Below are the code and all the weights of a small trained network. Each question names an input and a target symbol and asks about switching units off, where a switched-off unit gives its printed mean instead of its output.

import numpy as np


def w(rows, s, z=0):
    codes = np.array(rows[::2]) - 128.0
    scale = np.full(codes.shape[1], s)
    scale[-1] = z or s
    return codes * scale


def f(y):
    return y / 2 * (1 + np.tanh(0.7978845608 * (y + 0.044715 * y**3)))


def softmax(a):
    e = np.exp(a - a.max(-1, keepdims=True))
    return e / e.sum(-1, keepdims=True)


def log_softmax(a):
    a = a - a.max(-1, keepdims=True)
    return a - np.log(np.exp(a).sum(-1, keepdims=True))


def net(x, mask):
    ids = ['αβγδεηθλμξπστφψω'.index(c) for c in x.split()]
    T = len(ids)
    res = E[ids] + P[:T]
    r = res
    for j in range(2):
        rows = slice(4 * j, 4 * j + 4)
        q, k, v = (r @ M[0][rows].T for M in (Q, K, V))
        z = softmax(np.where(np.tri(T) > 0, q @ k.T / 4**0.5, -1e9)) @ v
        o = O[0][rows]
        res = res + np.where(mask[j], z, o[:, -1]) @ o[:, :-1]
    y = f(res @ A[0][:, :-1].T + A[0][:, -1])
    res = res + np.where(mask[2:6], y, B[0][:, -1]) @ B[0][:, :-1]
    return log_softmax(res[-1] @ U[:, :-1].T + U[:, -1])


Q, K, V, O, A, B = {}, {}, {}, {}, {}, {}
E = w([
[106,121,187,124,134],'α',
[98,181,197,161,98],'β',
[102,176,203,116,173],'γ',
[89,7,65,47,119],'δ',
[96,103,150,58,102],'ε',
[115,110,218,160,170],'η',
[113,115,204,216,108],'θ',
[111,78,194,131,129],'λ',
[107,97,178,105,130],'μ',
[104,21,128,223,88],'ξ',
[100,175,168,77,119],'π',
[87,132,134,244,36],'σ',
[64,118,28,2,72],'τ',
[78,36,64,152,27],'φ',
[101,101,166,65,187],'ψ',
[95,145,162,124,71],'ω',
],0.0096)
P = w([
[116,126,190,102,117],'0',
[160,90,163,93,47],'1',
[123,153,56,183,149],'2',
[69,122,213,100,119],'3',
[121,99,175,99,31],'4',
[20,152,120,160,151],'5',
[24,123,227,99,133],'6',
[77,91,198,91,2],'7',
],0.0098)
Q[0] = w([
[133,115,208,85,86],'H0',
[162,153,32,179,197],'H0',
[253,68,142,111,122],'H0',
[141,125,96,141,151],'H0',
[188,139,50,124,203],'H1',
[80,108,160,100,65],'H1',
[89,153,108,151,149],'H1',
[102,161,95,146,160],'H1',
],0.017)
K[0] = w([
[15,136,209,109,137],'H0',
[250,144,72,145,137],'H0',
[204,172,209,120,124],'H0',
[204,136,105,138,121],'H0',
[226,140,90,106,133],'H1',
[53,99,151,123,116],'H1',
[154,86,97,174,96],'H1',
[180,105,85,162,88],'H1',
],0.016)
V[0] = w([
[111,178,79,48,58],'H0',
[133,7,86,58,161],'H0',
[128,173,137,86,199],'H0',
[124,78,98,153,30],'H0',
[123,155,97,55,106],'H1',
[128,203,168,89,141],'H1',
[135,145,134,42,155],'H1',
[147,37,149,53,188],'H1',
],0.013)
O[0] = w([
[60,248,95,137,106,158],'H0',
[44,104,154,200,182,9],'H0',
[154,141,58,163,167,150],'H0',
[73,153,206,95,86,90],'H0',
[73,191,111,170,92,121],'H1',
[175,150,98,167,74,254],'H1',
[106,134,101,197,85,155],'H1',
[94,50,114,196,120,116],'H1',
],0.013,0.0045)
A[0] = w([
[138,60,148,75,185,221],'N0',
[108,126,211,65,119,3],'N1',
[255,86,82,75,117,40],'N2',
[159,136,46,222,105,91],'N3',
],0.0079,0.0026)
B[0] = w([
[205,81,100,88,138,182],'N0',
[95,124,86,80,198,215],'N1',
[125,231,255,235,227,240],'N2',
[99,145,43,62,238,254],'N3',
],0.0069,0.008)
U = w([
[142,107,138,152,111,171],'α',
[161,185,182,169,101,61],'β',
[141,167,123,166,206,64],'γ',
[86,118,164,185,142,110],'δ',
[109,121,133,164,112,132],'ε',
[160,99,158,180,142,149],'η',
[153,122,168,129,156,88],'θ',
[151,64,136,145,84,226],'λ',
[133,86,130,150,96,199],'μ',
[136,82,111,76,148,118],'ξ',
[165,154,40,90,111,180],'π',
[148,154,131,61,160,60],'σ',
[83,182,144,160,133,1],'τ',
[82,127,156,105,136,115],'φ',
[111,80,81,135,179,133],'ψ',
[152,131,141,99,2,200],'ω',
],0.0085,0.0053)

Each question gives the input, a string of symbols that net reads in full, and the target symbol t.
The units are the heads (4 rows each of Q, K, V and O) and the neurons (one row each of A and B). Each row of codes is followed by its name. A weight is (code - 128) times the scale printed after its matrix; where a second scale follows, it is the last column's (O, A, B and U).
mask holds one flag per unit, heads first, then neurons. A switched-off unit (its flag False) gives its mean, the last column of its rows in O or B, instead of its output. The means were averaged over made-up inputs and are rounded, as every weight is.
A unit's drop is (log p(t) with every unit on - log p(t) with that unit switched off) / (log p(t) with every unit on - log p(t) with every unit switched off).
The circuit of an input: a set's keep is (log p(t) with only the set's units on - log p(t) with every unit switched off) / (log p(t) with every unit on - log p(t) with every unit switched off). Starting from all 6 units, units are removed one at a time, each time the one whose removal leaves the highest keep (on an exact tie, the one counted first), for as long as the keep stays at least 0.8.
units of the circuit, in order: the units of the circuit, biggest drop first
unit that matters most: the unit with the biggest drop
k most important neurons: the k neurons with the biggest drops, biggest first
which heads matter: for each layer, one digit per head in row order, 1 if its drop is at least 0.15 and else 0, layers parted by /
drop when u is switched off: that unit's drop, to one decimal
input ω β λ γ λ, target γ: units of the circuit, in order => (H0 N2)
input π π π ω π γ π η, target π: units of the circuit, in order => (H0 H1 N3)
input ψ π φ β τ, target β: unit that matters most => N2
input π ω π ω π, target ω: which heads matter => 10
input τ π ω φ ξ, target φ: units of the circuit, in order => (H0 H1)
input π ω π ψ π π ω π, target ω: units of the circuit, in order => (N3 N2 H0)
input π σ π σ φ η, target φ: units of the circuit, in order => (H0 H1)
input π η π θ, target θ: units of the circuit, in order => (H1 H0 N2)
input π η π β γ, target β: units of the circuit, in order => (N2 H0 H1 N3)
input ω θ π π γ, target π: units of the circuit, in order => (H0 H1 N2)
input π ω ε σ β π ψ λ, target ψ: units of the circuit, in order => (H0 N3 H1)
input σ π σ ω ψ, target ω: 2 most important neurons => (N3 N2)
input π η π α π ω π σ, target π: units of the circuit, in order => (H0 N3 H1)
input η π ψ ω φ β, target φ: 2 most important neurons => (N1 N2)
input γ α π ξ ω γ ω τ, target ω: units of the circuit, in order => (N3 H0)
input ω ξ ω η, target η: 2 most important neurons => (N2 N3)
input ω π μ φ γ, target φ: unit that matters most => H0
input π λ π ξ ω ω π ψ, target π: drop when H0 is switched off => 1.1
input μ δ π δ γ, target δ: drop when H1 is switched off => 0.2
input μ σ γ, target σ: drop when N0 is switched off => 0.0
input φ ξ α, target ξ: unit that matters most => H1
